Each row of numbers belongs to one of the objects below and depends on some of the facts about them. Some rows are named. Which object is each other row?

Some facts about the objects:
ζ: refers to; φ: points at; δ: is of sort
badrer | ζ drufliplun | δ 290
bafi | ζ skeplel | δ 376
basti | δ 353
boflon | ζ zanen | φ badrer | δ 376
bogrek | ζ skilek | φ stemalok | δ 353
botran | ζ dorel | δ 290
bovun | ζ miklam | δ 23
brabru | δ 376
brabrus | ζ grusa | δ 461
bredrok | ζ briklo | δ 290
bridu | φ graskan | δ 290
briklo | ζ drafe | δ 290
bruver | φ deplek | δ 290
buvak | ζ basti | φ flamal | δ 466
deplek | ζ tilir | φ natro | δ 353
desta | ζ zolo | φ movun | δ 461
dimok | ζ klila | δ 290
disu | ζ kigo | δ 23
dorel | ζ duvim | δ 290
drafe | ζ stadu | δ 376
drane | ζ klogi | φ statri | δ 376
drenos | ζ skeviklol | φ drane | δ 290
dripak | ζ vuklator | δ 376
dronetren | φ grusa | δ 353
dronu | ζ natro | φ rekol | δ 376
drufliplun | ζ sokun | δ 376
druror | ζ bredrok | φ disu | δ 376
dunibrum | φ kizek | δ 461
duvim | ζ rekol | φ takar | δ 376
febi | ζ lubrak | δ 376
fiflutil | ζ lipur | φ sarara | δ 376
flamal | δ 376
fledres | ζ stomel | φ bafi | δ 212
flefu | ζ paga | φ bovun | δ 461
flegi | ζ klobim | φ plaklar | δ 376
flesun | ζ vibor | φ trigon | δ 466
flisodril | ζ flefu | δ 376
flokli | ζ boflon | φ vuten | δ 376
flonapa | ζ musok | φ listor | δ 23
foga | ζ trosedor | φ sitretol | δ 461
fopar | ζ peflar | φ klobim | δ 376
fosak | ζ plakek | δ 376
fula | δ 376
fuske | ζ badrer | φ tretodur | δ 376
gabrostu | ζ sugrul | δ 290
gavak | ζ vanon | δ 461
gavube | ζ zosto | φ lodus | δ 376
gegru | ζ trigon | δ 290
gizen | δ 290
grabrus | ζ steras | φ sotik | δ 290
graskan | φ bogrek | δ 376
grastokle | ζ klodal | φ sunu | δ 353
greplis | ζ grastokle | δ 376
grubrim | ζ dimok | φ muro | δ 376
gruplilek | ζ gizen | δ 376
grusa | ζ fosak | φ pinok | δ 376
grusom | ζ gegru | φ klapopa | δ 466
gruzin | ζ desta | δ 461
kanam | ζ grusom | φ stubos | δ 376
kanes | ζ dunibrum | φ pubun | δ 376
kebil | φ duvim | δ 376
kedrudris | ζ nusko | δ 376
kefas | ζ plegun | φ drenos | δ 212
kena | φ fuske | δ 376
kerun | ζ vorik | φ tiga | δ 290
kigo | ζ ledro | δ 376
kizek | ζ tabron | δ 212
klapopa | φ plakek | δ 290
klila | ζ sapar | φ dronu | δ 461
klilasor | ζ gavube | φ tagol | δ 290
klobim | ζ kanam | φ gavube | δ 353
klodal | ζ volu | φ tezar | δ 376
klogi | ζ botran | φ stadu | δ 376
klogruflir | ζ tagol | φ druror | δ 461
klorar | ζ tatrim | δ 466
kloru | φ suro | δ 290
klovul | ζ sadotre | φ stesko | δ 461
kluflar | φ stabrel | δ 461
klutupi | φ stuskun | δ 290
lazozos | φ mobidre | δ 290
ledro | ζ drenos | δ 23
legre | ζ flisodril | φ kebil | δ 461
lipur | ζ bovun | δ 466
listor | φ kerun | δ 376
lodus | ζ puro | δ 290
lubrak | δ 212
lubrok | ζ brabrus | φ nusko | δ 461
matri | ζ gruzin | φ tuflo | δ 376
melur | ζ navol | δ 376
merir | δ 290
miklam | ζ grubrim | φ musok | δ 376
mobidre | φ klorar | δ 376
movun | ζ buvak | φ votradi | δ 376
muro | φ desta | δ 466
musok | ζ sitretol | δ 376
natro | ζ kedrudris | φ klogi | δ 376
navol | φ flisodril | δ 376
neves | φ zolo | δ 376
nusko | ζ tinebo | δ 290
nuza | φ zival | δ 466
paga | ζ graskan | φ gizen | δ 290
peflar | ζ kerun | δ 376
pibrin | φ seki | δ 23
pibro | ζ lodus | φ klovul | δ 353
piflo | ζ merir | φ navol | δ 376
pinok | φ paga | δ 376
pivi | ζ sakin | φ tegradrir | δ 466
plagun | ζ skepor | φ seskul | δ 290
plakek | ζ flokli | φ foga | δ 290
plaklar | φ trider | δ 376
plegun | ζ foga | δ 376
plibrem | ζ votradi | φ reskar | δ 376
pubun | φ grubrim | δ 23
puro | ζ bogrek | δ 376
rakon | ζ fopar | δ 353
redru | ζ fiflutil | δ 290
rekol | ζ trovo | φ matri | δ 376
reskar | δ 376
ruger | δ 376
ruvel | δ 212
sadotre | ζ gavak | φ voklopo | δ 353
sakin | ζ zugu | δ 376
sapar | ζ klovul | φ ruvel | δ 466
sarara | φ kena | δ 376
seki | φ sakin | δ 376
seskul | δ 376
sezu | φ skotok | δ 290
sitretol | ζ stezi | φ zoloskes | δ 376
skabruk | ζ stufal | φ pibrin | δ 212
skeflu | φ vuklator | δ 376
skeplel | ζ flegi | φ skilek | δ 461
skepor | ζ ruvel | φ zupi | δ 461
skeviklol | ζ febi | δ 353
skilek | ζ klogruflir | φ kigo | δ 376
skonaflos | ζ fledres | δ 376
skotok | δ 290
sokun | ζ flonapa | δ 290
solir | δ 376
sotik | φ solir | δ 466
stabrel | φ melur | δ 376
stadu | ζ pinok | φ tatrim | δ 212
statri | φ ziskek | δ 376
stavafla | δ 212
steflatram | ζ totruli | φ klodal | δ 466
steklu | ζ flamal | δ 376
stemalok | ζ fula | φ ruger | δ 290
steras | φ stufal | δ 290
stesko | ζ zupi | φ kanes | δ 376
stezi | φ steras | δ 290
stomel | ζ brabru | δ 290
storek | ζ greplis | δ 376
stubos | ζ stemalok | φ vorik | δ 212
stufal | ζ kefas | φ trifas | δ 461
stulo | ζ movun | φ plibrem | δ 376
stuskun | φ zabre | δ 466
sugrul | ζ flesun | δ 376
sunu | φ totruli | δ 376
suro | φ stulo | δ 376
tabron | ζ stavafla | φ tilir | δ 376
tagol | ζ gabrostu | φ tisor | δ 290
takar | φ fledres | δ 376
tatrim | δ 376
tegradrir | φ steflatram | δ 461
tezar | δ 461
tiga | ζ disu | δ 376
tilir | ζ pubun | φ flefu | δ 376
tinebo | ζ lubrok | δ 290
tisor | φ zurozir | δ 466
totruli | ζ redru | φ vibor | δ 290
treles | δ 376
tretodur | φ tabron | δ 212
trider | δ 353
trifas | φ fopar | δ 376
trigon | ζ lazozos | φ klila | δ 353
trosedor | ζ treles | δ 212
trovo | ζ piflo | δ 376
trulu | φ boflon | δ 376
trusas | ζ stulo | δ 290
tuflo | φ nuza | δ 290
vanon | ζ grabrus | δ 23
vibor | ζ bafi | φ treles | δ 376
vokir | ζ druror | δ 461
voklopo | φ puro | δ 376
volu | ζ trusas | φ gruplilek | δ 461
vorik | φ lazozos | δ 461
votradi | δ 376
vuklator | ζ zabre | φ piflo | δ 376
vumil | φ miklam | δ 376
vuten | φ lubrok | δ 461
zabre | ζ drane | φ flesun | δ 376
zanen | δ 376
zifem | ζ legre | φ lubrak | δ 290
zipam | ζ pibro | φ kanam | δ 466
ziskek | φ kluflar | δ 290
zitin | φ skabruk | δ 290
zival | φ stezi | δ 376
zolo | ζ vokir | φ fiflutil | δ 290
zoloskes | φ neves | δ 376
zosto | ζ stesko | φ grabrus | δ 376
zugu | ζ skonaflos | δ 23
zupi | ζ bruver | φ klutupi | δ 461
zurozir | φ sezu | δ 290

Some objects and their rows:
voklopo: [ -6  45 -37  39  27   3   1  -5 -10   2 -25   7 -10   3  -1  13 -10  -2
   4  -2  -8 -36   2   9   5   9  48  22]
graskan: [ -7  47 -39  41  28   4   1  -5 -11   3 -25   7 -10   4  -1  13  -9  -4
   4  -4 -10 -34   1   9   4   8  50  22]
plegun: [ -8  41 -24  35  24   4  15  -5 -15 -11 -35   3  -8  -3   7   7  -4   4
   5   0 -12 -43   1   1  14  10  57  18]
foga: [ 26  25 -15  33  23  20   6  -9 -58 -41 -15  -8  -6  18 -11  -6  -2   4
 -22 -44   3 -43 -25  -2   6  -6  35  -7]
totruli: [  4  34 -24  39  22  14  11 -13 -31 -12 -20   1 -17   2  17   9  -4  -4
   1 -14  -1 -49  -6   7   8   1  54   6]
tegradrir: [ 38  31 -33  49  26  12  -3 -21 -41 -16  -4   2 -18  14   6  -2 -10 -19
  -9 -38   3 -39 -17  10  -4 -24  35   1]
sugrul: [-11  58 -22  40  30   9  19  10 -13  -6 -31  17 -16 -20  -1   7 -14  13
  16 -10   4 -45 -12 -14  26  -6  37  19]
dimok: [ -3  21 -25  37  29  19   3 -19 -50 -10 -15  -1 -26  -4  29  22  -3   5
   0 -12   9 -52 -10  17  10  23  56   4]
zabre: [-22  27 -11  13   8   1  -4  -9  23 -33 -32   0  -2 -33  15 -10  15   0
   9 -25   0 -22   2   9  -8  18  47  25]
skeflu: [ -6  45 -39  40  27   3   1  -5  -8   3 -24   7 -10   2   0  12  -9  -4
   4  -6  -8 -34   1   9   4   9  52  23]
matri: [-10  33 -20  26  24   1   6 -21  -4 -10 -52  -9 -12 -25   8  -6  -3  12
  17   0  -9 -40  -5   4  -8  18  19  24]
tuflo: [  7  34 -26  34  22   8  -6 -29 -15  -4 -32  -8 -18 -13   6  -5  -8   4
   8  -6  -1 -36  -7  13 -19   0  -3  15]
stezi: [ 12  42 -29  37  31   7   0 -28 -25   1 -33  -8 -19  -3   6  -2 -17   2
   4  12 -11 -39  -3  20 -15  -4 -14   8]
statri: [ 16  36 -27  45   7  -8  12   3 -10 -35 -11   5 -29   2 -14  27 -23   1
   4   8  -3 -41   5  39  13  15  43  44]
zoloskes: [-21  45 -34  26  28  11  -3  10 -28 -14 -28  -2   2  17 -28  16  -7  17
 -15 -12  -7 -30  -9   4   6  26  38  16]
kedrudris: [  3  33 -23  38  15  12  24 -15 -13   5 -25   3  -5   3   0   3   5  14
   2   4 -12 -33   9  -7  16  13  57  24]
natro: [ -1  40 -26  40  21  11  23 -11 -11   5 -26   4  -6   2   7   4   0   4
   6   1 -12 -37   5  -5  16  10  63  20]

Name these rows:
No name comes twice in this set of rows, the named rows included.
[ -9  42 -24  33  23   3  11  -4 -11 -12 -32   4  -7  -4   7   6  -4   1
   3   0 -11 -38   2   6  13  10  53  17] : dripak
[ 32  -1 -21  39  22   4 -21 -37 -73 -16 -19   9 -24  -2  29  14  12  10
 -19 -29  14 -62 -13  12  22 -18  43 -10] : klovul
[ 11  44 -29  38  34   8   1 -29 -30   4 -31  -8 -20  -1   8   1 -19   2
   3  16 -12 -40  -3  22 -13  -2 -14   5] : steras
[  6  43 -21  39  20  12  14  -6 -24 -14 -24   6 -16  -4   6   4  -8   1
   5 -18   2 -47 -11  -3  12 -12  41   8] : gegru
[  5  48 -41  46  29  15   2 -10 -17   8 -14   6 -12  11   9   7 -11 -19
   2 -21  -3 -37  -7   3  -5 -11  51   7] : lazozos
[-20  43 -22  23  27  13  10  11 -34 -22 -34  -4   3  12 -21  11  -3  21
 -12  -9 -10 -37  -9  -2  15  29  47  11] : fuske
[-29  33 -22  20  33  18   6   7 -49 -22 -31  -7  -4   7 -10  21  -1  27
 -15  -8  -3 -41 -12   5  18  49  51   9] : fiflutil
[-13  47 -16  25  21   1   9   1  -1 -25 -24   9   0  -7  12   3   0  -8
  -3   0 -15 -30  10  18  13   8  51  11] : trovo
[  0  39 -31  34  21  15  -4  -4 -33 -15 -17  -2  -6  18 -17  11  -8   5
 -13 -22   0 -38 -11   6  -1   4  35   9] : klapopa
[-29  41 -34  22 -20  24  10   5  21 -19 -32   2 -24 -39   6   9   8  16
  41 -19  37 -50 -20 -27 -10 -16  15  16] : flesun
[ 34  36 -38  51  33  18  -2 -21 -39  -3  -1   3 -14  15  11  -6 -11 -28
  -6 -42   1 -36 -16   3  -9 -26  44  -2] : vorik
[ -2  53 -31  37  41   1   6 -18 -23  10 -40  -3 -14  -3   4   4 -21   5
   6  32 -23 -36   4  20  -2  11  -5  14] : trifas
[ 10  34 -30  41  16  -2  13 -16 -24 -24 -57 -10 -11  12   0   2  -9 -12
   7 -14 -14 -69 -16  -1  -4 -13  64   9] : briklo

Now the same objects, written a new way:
Some objects and their rows:
puro: [ -2 -11  33  -3  16  -2  -6 -29   9  -7   7 -12   5  -7  -7  22  18 -11
   9 -12  18  -9   2 -28  -2   0  13 -14]
zabre: [ -9 -37  37 -20   9  10  31 -24   2 -10 -79 -43 -13  45   5  25  12  19
 -35 -18  43 -38   6 -24  43  28 -39  16]
grusa: [ 22 -23  25  22  14 -29  13 -26  33  -2   6 -36  18  -8  21  11   7 -15
   8   7  15  -6 -10   1  10 -11   3 -10]
miklam: [  0 -14   4  15  23   0  -9 -43   4 -13   5 -67 -27   7   2  18   1  11
  10  -8  -1  -5  12 -20   0  -2  10 -17]
klobim: [ 21  25  23  11  -5   8 -26  41 -27  18  88  27 -12 -40  -7  10 -27 -26
 -37  -7  10  13 -13  -4 -19  30  -1  35]
disu: [ 17  14  -4  20  11  -8   1  44 -26 -11  17  44  -7   1  11  10 -19   4
 -16  -4 -14   7  -6  35 -27   9 -17  15]
melur: [-32  13  40   8 -17 -51  12 -38   7 -18 -11  -4  -5  -6 -33   0   1 -29
  17 -20   0  12  27 -26  14  35   5 -17]
bogrek: [ 12   1  16   8  21   0   1  32 -30  -1  26  49   9 -10   7  26  -9   6
  -9  -7 -16   2  -1  20 -29  10 -10   7]
skabruk: [ 21  12  14  16  20   4  10  32 -27   5  13  45   0  -3  -6  20 -50   4
 -12  15 -28   7  -4  38  -8   7 -13  -6]
vuklator: [  2  -6  18  -2  16  -4   1 -21  14  -8 -12 -22 -14   5 -13  22  16 -12
  13 -13  31  -6   0 -11  12 -14  -1 -15]
dunibrum: [ 13  33  -8 -13  10   6  13  22  -8  15  18  54  -9   3   1 -19 -28   8
  -5  35 -28  -1  10  20  -9  16 -15 -12]
fula: [  3  -2  20 -19   1   2  -1 -29  19  -6  -3 -35  -1  -6  -2  -1  24  -5
  10   2  22  12  20  -1   6   2  11 -19]
votradi: [-28  20   3 -20   6   2 -23 -40  33   9 -38 -41   1  14  31   3  20 -13
  14  16  39  47  -2 -13 -19  17  17 -13]
trulu: [  4  -4  22 -18   4   1   0 -31  17  -8  -7 -34   1  -5  -2  -1  25  -2
  10   2  19  10  20   0   6   0  11 -23]
seki: [  5  -3  21 -15   8   1   0 -28  16  -7   0 -33   0  -6  -5  -2  26  -4
  13   0  19   9  20   1   6  -6  10 -25]
seskul: [  4   0  20 -17   1   2  -3 -29  17  -7  -2 -34  -1  -8  -5  -3  23  -7
  11   2  21  11  19   0   4  -1  12 -20]
flamal: [  5   0  20 -18   1   2  -4 -30  19  -6   0 -34  -1  -8  -3  -2  25  -6
  12   3  22  13  20  -1   5   0  11 -21]

Rows to name:
No name comes twice in this set of rows, the named rows included.
[  1 -22  46  -6  -9  20   4 -23   9  -9  -8 -60 -14  13   1  -3  -6 -10
 -49  -8  41 -19   2 -39  31  37  -8  25] : matri
[-27  48 -27  -8   7  -2 -23  27  -1  17 -37  30   2  22  66   2 -11   3
  -9  26   8  70 -18  32 -61  37 -10  18] : pubun
[ -1 -35  47 -11  -2  14  17 -27   9  -8 -31 -59  -4  25  13   6   0   6
 -48  -8  35 -29   5 -33  33  40 -20  24] : dronu
[ 19 -22 -63   6 -45 -19   4  11  31  10 -25  19  18  -8  24 -12   4   9
  23  -5 -22 -31 -31 -11  -1 -12   7  42] : plakek
[ 11  25 -18  14  23   6   6  15 -17   9  26  34 -28  15   1  -2 -52  12
  -8  27 -42 -15  -3   0 -13  13 -15  -4] : gavak
[ 12 -20  25  13  14 -19   9 -28  26  -7  -3 -31  10  -1  11  14   9 -12
   7   0  16  -7  -4  -7   8  -8   4 -11] : flokli
[-67  27 -19   4 -48 -62  18  -4 -14   0   2  35   6 -10 -33 -53  14 -12
  16 -19 -33  16  31 -16  21  30  -8  -2] : ziskek
[  3  -9  24  -1  15  -1  -2 -28  13 -13   0 -29  -2   0  -5  12  17  -8
  11  -6  18  -2   8 -11   4  -9   9 -20] : plibrem
[ 11 -21  33  -4  40  13  -4 -24   2  -6  27 -13  11  -9  -5  29  32  -1
  13  -8  18 -17   4 -18  -4 -23  13 -27] : kanam
[ 35 -19  -9 -22 -37   5 -10 -31  41 -19 -57 -10  -5  -5  -6  28   5   0
  33 -17   4 -22  -5 -22  -7   9  30  17] : sitretol
[ 18 -11  20 -14  25  13  -1 -23  13  -8  17 -38   1  -9  -4   2  35   1
  14   5  22   2  19  12   5 -27  10 -38] : mobidre
[ 35   5  12  16  38  16  10  38 -31   5  31  40   3  -5  -5  23 -39  10
 -10  20 -26   0  -5  49 -12 -18 -11 -17] : stubos
[-19  29  33  24 -10 -46  27  20 -35  -6  -9  67   0  -2 -33  11 -67 -11
  -6  -2 -47  18  14  23   0  50 -18  -1] : kefas
[  9 -14  24   7   8 -13   3 -28  23  -9  -1 -30   6  -3   6  12  10 -11
   8  -1  17  -4   0  -9   6  -4   6 -13] : boflon
[ -2 -17  33 -17  -7  12  13 -13   8   2 -42 -52 -33  23 -11  18   2  -4
 -42 -20  65 -27  -3 -32  51  27 -33  31] : rekol

Now the same objects, written a new way:
Some objects and their rows:
kedrudris: [ -9   8   7   8   4  12 -12  -5 -15   5   0   4]
sugrul: [-10  11   9   9   5   6 -11  -6 -18   8   0   7]
kloru: [-22   2  11   4  -1   2 -11 -17   4  15 -16   0]
solir: [ -7  16   9  -3   4  12 -17   3 -21   7   3  -1]
steras: [-30 -28  15 -44   3   1   1 -33  10 -10  13 -43]
pibrin: [ -5  33  -2   4 -17   7   4 -21 -45   4   3  15]
dripak: [ -4   6  10  31   7  11  -9  -9 -15   7   0  -7]
pibro: [-8  8 -1 29 13 11 -4 -3 -8 -4  6 25]
skepor: [-27 -27 -24 -61  -1 -15 -10  22  18 -50 -10  -6]
steklu: [ -4  24 -14  73  31  -2  34  15 -35  31   2 -21]
tilir: [-18  54 -35  33  31  24 -55   3 -28  25   8   3]
kigo: [ -4  16  14  -4   1   8 -18   0 -18   6   1   0]
buvak: [-10   4  -1   9  11   9   0   3  -1  -7  -2  16]
musok: [-13  14   4  -5   1  18 -21   5 -21   7   6   0]
bogrek: [ -5  13   1  13  11  11  -7   6 -13  -5   9  13]
sapar: [-17   5  -3   3   8  16 -10   2   1  -7   3  18]
flamal: [ -8  38 -16  27  31  -5  35  32 -45  33   0  -9]

Rows to name:
No name comes twice in this set of rows, the named rows included.
[-10  33  15 -39 -43  19  48  29  27 -16 -18  47] : foga
[-14  34 -13 -49 -13  10   5  27  17 -25   0   1] : tezar
[-22 -34  15 -27   5 -10 -12 -22   2  -7   0 -45] : tuflo
[-14 -32  -1 -26  18 -22 -24  21 -13 -25  -2 -10] : flesun
[-24   7   7 -13  -1   0  -7 -13   0  16 -20   9] : bruver
[-8  2  2 37  9 10 -7 -7  5 -6  4  6] : zipam
[-12   7   5  17   7   4  -8 -12 -13   8  -1  16] : flegi
[-13  12  25   5 -24  19  31  11   6   5 -12  62] : grusom
[-17  17  10 -18   2   0 -19  -5 -16   7   3  19] : brabru
[ -7  42  -8  26  14  18 -32  -1 -21  21  -4  17] : kena
[ -9   5  -3  19  13  15  -5   1 -10  -7   6  23] : dronetren
[ -7   9  11   3   3   7 -13  -7 -15   4  -1   8] : febi
[ -6  16   9   7   5   9  -8   1 -19   9  -2   8] : movun

